Below is a small trained network, with its code and all its weights. Each question gives an input and a class and asks what happens when units are switched off, that is, made to give their printed mean instead of their output.

import numpy as np


def w(rows, s, z=0):
    codes = np.array(rows[::2]) - 128.0
    scale = np.full(codes.shape[1], s)
    scale[-1] = z or s
    return codes * scale


def f(y):
    return np.maximum(y, 0)


def log_softmax(a):
    a = a - a.max(-1, keepdims=True)
    return a - np.log(np.exp(a).sum(-1, keepdims=True))


def net(x, mask):
    res = np.array(x, float).reshape(1, 7) / 4 @ E
    y = f(res @ A[0][:, :-1].T + A[0][:, -1])
    res = res + np.where(mask, y, B[0][:, -1]) @ B[0][:, :-1]
    return log_softmax(res[-1] @ U[:, :-1].T + U[:, -1])


A, B = {}, {}
E = w([
[18,39,124,113,81,160,123,109],'x0',
[108,158,169,129,87,71,2,19],'x1',
[134,127,129,132,132,132,124,127],'x2',
[130,78,137,58,241,110,158,47],'x3',
[207,142,148,30,65,201,142,99],'x4',
[130,123,129,125,128,125,126,131],'x5',
[47,181,250,95,177,171,114,171],'x6',
],0.0092)
A[0] = w([
[177,97,57,134,68,99,140,106,106],'neuron 0',
[193,107,165,36,97,172,159,73,100],'neuron 1',
[154,113,54,142,93,127,127,121,61],'neuron 2',
[122,147,147,127,91,62,4,51,77],'neuron 3',
[140,145,136,87,58,178,146,113,83],'neuron 4',
[26,66,118,144,38,146,119,117,155],'neuron 5',
[166,79,50,141,96,87,121,75,100],'neuron 6',
[122,189,145,212,22,145,91,214,11],'neuron 7',
[96,160,203,98,147,151,151,120,71],'neuron 8',
[78,89,129,222,197,29,146,138,85],'neuron 9',
[79,32,127,92,141,158,127,98,138],'neuron 10',
[194,232,116,149,188,86,111,135,157],'neuron 11',
[125,150,159,138,70,117,75,54,44],'neuron 12',
[118,91,89,134,120,194,202,213,65],'neuron 13',
[149,117,100,163,94,124,155,98,67],'neuron 14',
[102,164,172,139,131,169,104,158,89],'neuron 15',
[106,101,116,123,214,104,136,73,83],'neuron 16',
[73,193,208,78,131,167,82,191,102],'neuron 17',
[89,96,101,144,116,177,130,124,66],'neuron 18',
[127,96,149,89,221,125,149,72,29],'neuron 19',
[108,118,118,169,49,170,114,172,97],'neuron 20',
[156,121,126,136,162,145,189,166,63],'neuron 21',
],0.011,0.012)
B[0] = w([
[114,67,239,206,191,183,100,118,215],'neuron 0',
[34,199,54,162,55,174,73,193,215],'neuron 1',
[137,90,169,162,157,153,92,127,169],'neuron 2',
[165,147,54,95,227,72,139,189,245],'neuron 3',
[43,168,96,148,109,134,47,179,173],'neuron 4',
[201,198,210,106,87,107,181,125,246],'neuron 5',
[80,89,211,161,166,188,147,131,223],'neuron 6',
[123,13,27,1,91,206,156,38,192],'neuron 7',
[126,76,182,169,155,152,139,150,173],'neuron 8',
[34,178,99,157,48,164,18,204,210],'neuron 9',
[208,174,162,142,73,46,151,68,217],'neuron 10',
[164,160,217,101,18,64,185,89,220],'neuron 11',
[138,162,110,64,215,56,83,189,184],'neuron 12',
[161,167,103,74,233,4,60,167,206],'neuron 13',
[102,107,159,141,156,129,108,101,153],'neuron 14',
[108,47,151,160,140,125,120,128,163],'neuron 15',
[137,89,67,85,87,186,135,100,187],'neuron 16',
[147,89,175,236,181,165,102,106,217],'neuron 17',
[158,150,173,110,112,106,123,174,145],'neuron 18',
[149,2,94,15,107,212,145,77,178],'neuron 19',
[123,99,75,88,111,119,203,74,185],'neuron 20',
[150,163,141,72,182,45,85,154,167],'neuron 21',
],0.008,0.013)
U = w([
[164,157,101,80,253,61,105,174,99],'0',
[139,30,67,41,80,198,153,72,128],'1',
[120,68,239,227,189,179,119,123,90],'2',
[52,207,86,175,13,161,54,192,99],'3',
[159,170,139,156,107,123,172,121,250],'4',
[203,183,231,110,14,77,169,110,84],'5',
],0.007,0.019)

Each question gives the input, the list of numbers given to net, and the class t.
The units are the neurons (one row each of A and B). Each row of codes is followed by its name. A weight is (code - 128) times the scale printed after its matrix; where a second scale follows, it is the last column's (A, B and U).
mask holds one flag per neuron, in row order. A switched-off neuron (its flag False) gives its mean, the last column of its row in B, instead of its output. The means were averaged over made-up inputs and are rounded, as every weight is.
A unit's drop is (log p(t) with every unit on - log p(t) with that unit switched off) / (log p(t) with every unit on - log p(t) with every unit switched off).
The circuit of an input: a set's keep is (log p(t) with only the set's units on - log p(t) with every unit switched off) / (log p(t) with every unit on - log p(t) with every unit switched off). Starting from the 12 units with the biggest drops (on a tie, the unit counted first), units are removed one at a time, each time the one whose removal leaves the highest keep (on an exact tie, the one counted first), for as long as the keep stays at least 0.8.
units of the circuit, in order: the units of the circuit, biggest drop first
most important unit: the unit with the biggest drop
k most important neurons: the k neurons with the biggest drops, biggest first
drop of u: that unit's drop, to one decimal
input [0,7,-2,-1,8,7,-2], class 3: 4 most important neurons -> [neuron 1; neuron 4; neuron 13; neuron 21]
input [6,4,0,-7,-5,5,-6], class 1: units of the circuit, in order -> [neuron 7]
input [1,5,-6,8,-8,-7,-2], class 1: 2 most important neurons -> [neuron 19; neuron 16]
input [-8,-8,8,-5,1,-4,4], class 0: 3 most important neurons -> [neuron 13; neuron 21; neuron 5]
input [3,-7,-1,6,8,5,8], class 2: 3 most important neurons -> [neuron 17; neuron 8; neuron 3]
input [-5,0,5,7,-5,7,-4], class 1: units of the circuit, in order -> [neuron 19; neuron 16]
input [7,-3,0,2,-5,-3,6], class 5: 4 most important neurons -> [neuron 10; neuron 5; neuron 0; neuron 6]
input [7,-4,6,0,-6,1,0], class 5: units of the circuit, in order -> [neuron 5; neuron 10]
input [2,0,2,5,6,4,4], class 3: 2 most important neurons -> [neuron 1; neuron 7]
input [-6,-4,3,1,-7,-6,-2], class 3: 3 most important neurons -> [neuron 9; neuron 5; neuron 10]
input [-8,-2,6,-1,-7,2,-3], class 5: 2 most important neurons -> [neuron 11; neuron 1]
input [-5,3,6,-5,-5,-5,-8], class 2: 2 most important neurons -> [neuron 0; neuron 6]
input [4,6,-5,5,2,-7,2], class 0: 2 most important neurons -> [neuron 3; neuron 12]
input [6,-3,6,4,-8,-2,-8], class 2: units of the circuit, in order -> [neuron 6]
input [7,-1,5,0,3,7,-7], class 2: 2 most important neurons -> [neuron 0; neuron 6]
input [8,-4,-6,0,2,1,3], class 5: 2 most important neurons -> [neuron 5; neuron 10]
input [-2,-5,5,0,6,3,1], class 3: units of the circuit, in order -> [neuron 1; neuron 4]
input [6,-3,-4,-2,-1,-5,-8], class 2: drop of neuron 0 -> 0.4
input [7,-5,6,8,-7,5,-1], class 1: drop of neuron 16 -> 1.0
input [7,3,1,1,5,7,-1], class 5: drop of neuron 10 -> 0.6
input [-8,-2,-5,-4,3,-4,-3], class 5: most important unit -> neuron 11
